Here is a tiny trained network, its code and every weight. The questions are about switching its units off for an input and a target symbol, where a switched-off unit gives its printed mean instead of its output.

import numpy as np


def w(rows, s, z=0):
    codes = np.array(rows[::2]) - 128.0
    scale = np.full(codes.shape[1], s)
    scale[-1] = z or s
    return codes * scale


def softmax(a):
    e = np.exp(a - a.max(-1, keepdims=True))
    return e / e.sum(-1, keepdims=True)


def log_softmax(a):
    a = a - a.max(-1, keepdims=True)
    return a - np.log(np.exp(a).sum(-1, keepdims=True))


def net(x, mask):
    ids = ['ΔΦαβγεζηλμσψω'.index(c) for c in x.split()]
    T = len(ids)
    res = E[ids] + P[:T]
    u = 0
    for l in range(3):
        r = res
        for j in range(2):
            rows = slice(2 * j, 2 * j + 2)
            q, k, v = (r @ M[l][rows].T for M in (Q, K, V))
            z = softmax(np.where(np.tri(T) > 0, q @ k.T / 2**0.5, -1e9)) @ v
            o = O[l][rows]
            res = res + np.where(mask[u + j], z, o[:, -1]) @ o[:, :-1]
        u += 2
    return log_softmax(res[-1] @ U[:, :-1].T + U[:, -1])


Q, K, V, O = {}, {}, {}, {}
E = w([
[121,105,99,155,78,137,124,93,144,139,187],'Δ',
[148,118,106,159,40,201,205,103,142,112,95],'Φ',
[154,104,122,140,106,93,151,90,94,140,171],'α',
[73,61,124,125,57,109,159,125,36,171,151],'β',
[112,164,207,155,84,64,126,93,116,90,134],'γ',
[158,107,56,103,137,101,123,84,63,181,166],'ε',
[237,147,89,126,151,102,84,72,109,106,76],'ζ',
[113,4,160,189,110,173,158,94,117,131,137],'η',
[99,86,128,152,157,70,79,94,140,156,200],'λ',
[186,187,138,180,138,119,207,120,42,150,157],'μ',
[110,148,162,145,130,51,156,126,59,205,61],'σ',
[134,139,157,147,126,172,102,63,100,132,85],'ψ',
[133,78,212,115,96,173,131,53,111,186,223],'ω',
],0.02)
P = w([
[144,146,150,209,90,85,50,181,77,180,183],'0',
[87,137,145,181,59,122,113,148,106,133,143],'1',
[104,120,143,154,84,117,119,128,103,107,130],'2',
[129,102,143,121,99,114,134,118,114,110,125],'3',
[142,99,149,93,94,117,138,101,123,111,114],'4',
[173,93,142,70,113,105,138,66,142,101,108],'5',
[189,79,151,40,128,113,134,48,170,99,102],'6',
[193,80,158,24,121,102,139,47,171,116,103],'7',
[180,73,178,1,126,74,141,49,166,123,120],'8',
],0.0093)
Q[0] = w([
[101,196,133,104,254,189,103,207,177,171,129],'L0H0',
[85,177,116,155,136,118,65,185,169,47,63],'L0H0',
[135,80,139,133,130,64,160,152,164,82,168],'L0H1',
[138,87,182,96,63,127,102,77,80,155,111],'L0H1',
],0.0092)
K[0] = w([
[130,168,49,252,19,129,128,176,146,107,166],'L0H0',
[107,116,63,255,176,90,97,157,80,124,214],'L0H0',
[109,182,101,52,197,107,125,104,92,195,128],'L0H1',
[214,93,152,107,104,173,209,187,188,131,67],'L0H1',
],0.007)
V[0] = w([
[111,96,147,148,73,2,159,177,143,111,246],'L0H0',
[107,83,131,222,171,30,144,115,125,220,51],'L0H0',
[170,115,107,174,74,164,213,137,92,46,155],'L0H1',
[83,106,126,120,66,70,48,62,90,117,127],'L0H1',
],0.0063)
O[0] = w([
[175,154,193,79,69,145,154,243,175,215,184,210],'L0H0',
[146,152,21,174,206,117,194,197,185,182,8,174],'L0H0',
[203,158,143,157,38,30,151,79,158,97,218,254],'L0H1',
[99,84,156,106,46,51,1,194,73,199,79,207],'L0H1',
],0.0075,0.0078)
Q[1] = w([
[120,96,142,136,89,104,76,114,92,171,97],'L1H0',
[86,142,133,146,200,254,178,144,103,39,134],'L1H0',
[158,71,129,124,72,66,111,106,123,162,132],'L1H1',
[30,161,114,144,87,151,182,176,149,32,86],'L1H1',
],0.0079)
K[1] = w([
[54,63,178,141,189,148,156,190,201,107,149],'L1H0',
[135,244,120,154,101,248,102,178,50,126,109],'L1H0',
[215,79,120,8,157,174,136,103,122,119,107],'L1H1',
[177,121,158,254,142,168,95,204,68,136,147],'L1H1',
],0.0063)
V[1] = w([
[36,88,136,162,202,84,63,155,198,130,185],'L1H0',
[54,254,72,25,141,96,105,111,81,161,197],'L1H0',
[82,205,196,221,131,79,85,142,78,208,145],'L1H1',
[230,126,74,139,131,184,33,71,86,231,189],'L1H1',
],0.0054)
O[1] = w([
[199,100,129,171,181,161,63,81,228,134,134,88],'L1H0',
[60,228,63,148,1,158,112,95,101,148,198,98],'L1H0',
[63,132,135,113,174,114,66,41,88,146,156,226],'L1H1',
[159,112,106,138,197,177,105,121,58,161,121,254],'L1H1',
],0.0087,0.008)
Q[2] = w([
[137,102,113,198,131,182,165,96,162,188,226],'L2H0',
[248,53,207,16,7,107,98,26,32,222,157],'L2H0',
[160,130,154,221,200,181,74,166,153,51,120],'L2H1',
[70,97,79,161,151,38,2,45,150,93,47],'L2H1',
],0.005)
K[2] = w([
[114,132,135,99,152,151,115,52,88,207,97],'L2H0',
[158,2,70,33,93,136,151,51,176,145,163],'L2H0',
[18,87,119,234,107,176,127,126,158,203,186],'L2H1',
[199,140,100,174,114,161,141,110,115,131,64],'L2H1',
],0.0066)
V[2] = w([
[33,116,254,148,177,199,194,108,154,136,181],'L2H0',
[125,48,136,135,121,105,156,138,158,155,102],'L2H0',
[125,237,187,134,182,82,105,105,157,75,131],'L2H1',
[95,91,138,69,169,144,110,161,141,107,180],'L2H1',
],0.0058)
O[2] = w([
[252,160,126,32,243,131,77,73,126,164,149,23],'L2H0',
[138,84,89,210,114,92,165,161,134,83,181,223],'L2H0',
[118,184,254,166,74,131,113,174,113,94,124,23],'L2H1',
[61,32,105,188,191,106,90,190,161,73,177,3],'L2H1',
],0.0093,0.0038)
U = w([
[174,111,126,255,97,136,129,61,110,212,158,248],'Δ',
[88,58,126,52,71,103,156,102,122,95,145,214],'Φ',
[116,166,115,208,172,163,187,140,62,138,214,3],'α',
[68,106,28,53,87,111,163,141,137,132,189,19],'β',
[189,106,143,117,22,153,48,253,89,81,114,73],'γ',
[50,64,90,46,91,190,143,189,38,90,153,110],'ε',
[127,111,115,143,105,198,108,136,47,72,90,130],'ζ',
[139,61,143,166,177,116,177,159,86,98,168,30],'η',
[148,112,74,211,71,164,82,121,184,134,202,78],'λ',
[135,185,88,147,113,122,221,89,99,95,226,232],'μ',
[91,138,111,119,159,133,204,135,154,185,87,104],'σ',
[10,124,153,161,161,84,135,26,85,43,148,175],'ψ',
[145,116,118,66,143,196,134,130,81,124,166,96],'ω',
],0.0047,0.0029)

Each question gives the input, a string of symbols that net reads in full, and the target symbol t.
The units are the heads (2 rows each of Q, K, V and O). Each row of codes is followed by its name. A weight is (code - 128) times the scale printed after its matrix; where a second scale follows, it is the last column's (O and U).
mask holds one flag per head, layer by layer. A switched-off head (its flag False) gives its mean, the last column of its rows in O, instead of its output. The means were averaged over made-up inputs and are rounded, as every weight is.
A unit's drop is (log p(t) with every unit on - log p(t) with that unit switched off) / (log p(t) with every unit on - log p(t) with every unit switched off).
The circuit of an input: a set's keep is (log p(t) with only the set's units on - log p(t) with every unit switched off) / (log p(t) with every unit on - log p(t) with every unit switched off). Starting from all 6 units, units are removed one at a time, each time the one whose removal leaves the highest keep (on an exact tie, the one counted first), for as long as the keep stays at least 0.8.
circuit, biggest first: the units of the circuit, biggest drop first
most important unit: the unit with the biggest drop
heads that matter: for each layer, one digit per head in row order, 1 if its drop is at least 0.15 and else 0, layers parted by /
drop when u is switched off: that unit's drop, to one decimal
input ω λ Δ ω Δ η γ, target η: circuit, biggest first : (L1H0 L2H0 L0H1)
input ζ γ μ Φ ε, target μ: most important unit : L0H1
input α ψ α ψ, target ψ: heads that matter : 10 / 00 / 00
input Φ β Δ β γ β η, target η: circuit, biggest first : (L1H0 L2H0)
input β Φ β μ β ζ λ β, target Δ: circuit, biggest first : (L1H0 L2H1)
input α γ γ ε γ Δ Δ ω, target ω: circuit, biggest first : (L2H0 L0H0)
input ε ω γ, target ω: circuit, biggest first : (L2H0 L0H0 L1H1)
input ψ ψ ψ γ, target ψ: heads that matter : 10 / 01 / 00
input μ ω β Φ γ, target μ: circuit, biggest first : (L0H1 L1H0)
input α σ γ Φ β, target μ: heads that matter : 01 / 00 / 00
input σ α ω α, target ω: heads that matter : 10 / 00 / 10
input Δ γ ψ β ψ γ, target ψ: heads that matter : 10 / 00 / 00
input μ ε λ β, target Δ: heads that matter : 00 / 10 / 00
input β β μ Φ, target μ: most important unit : L0H1
input Δ β η γ, target η: heads that matter : 00 / 10 / 10
input β β ψ γ β λ ω σ ε, target ω: heads that matter : 11 / 00 / 10
input β ψ ψ β β σ, target σ: drop when L1H0 is switched off : 0.0
input γ Φ η Δ η β, target η: drop when L2H0 is switched off : 0.2
input γ λ η ε β Δ η, target η: drop when L1H0 is switched off : 0.7
input β α ψ ε γ ε η Δ, target η: drop when L1H1 is switched off : 0.1
input Φ ψ Φ Φ, target μ: circuit, biggest first : (L0H1)
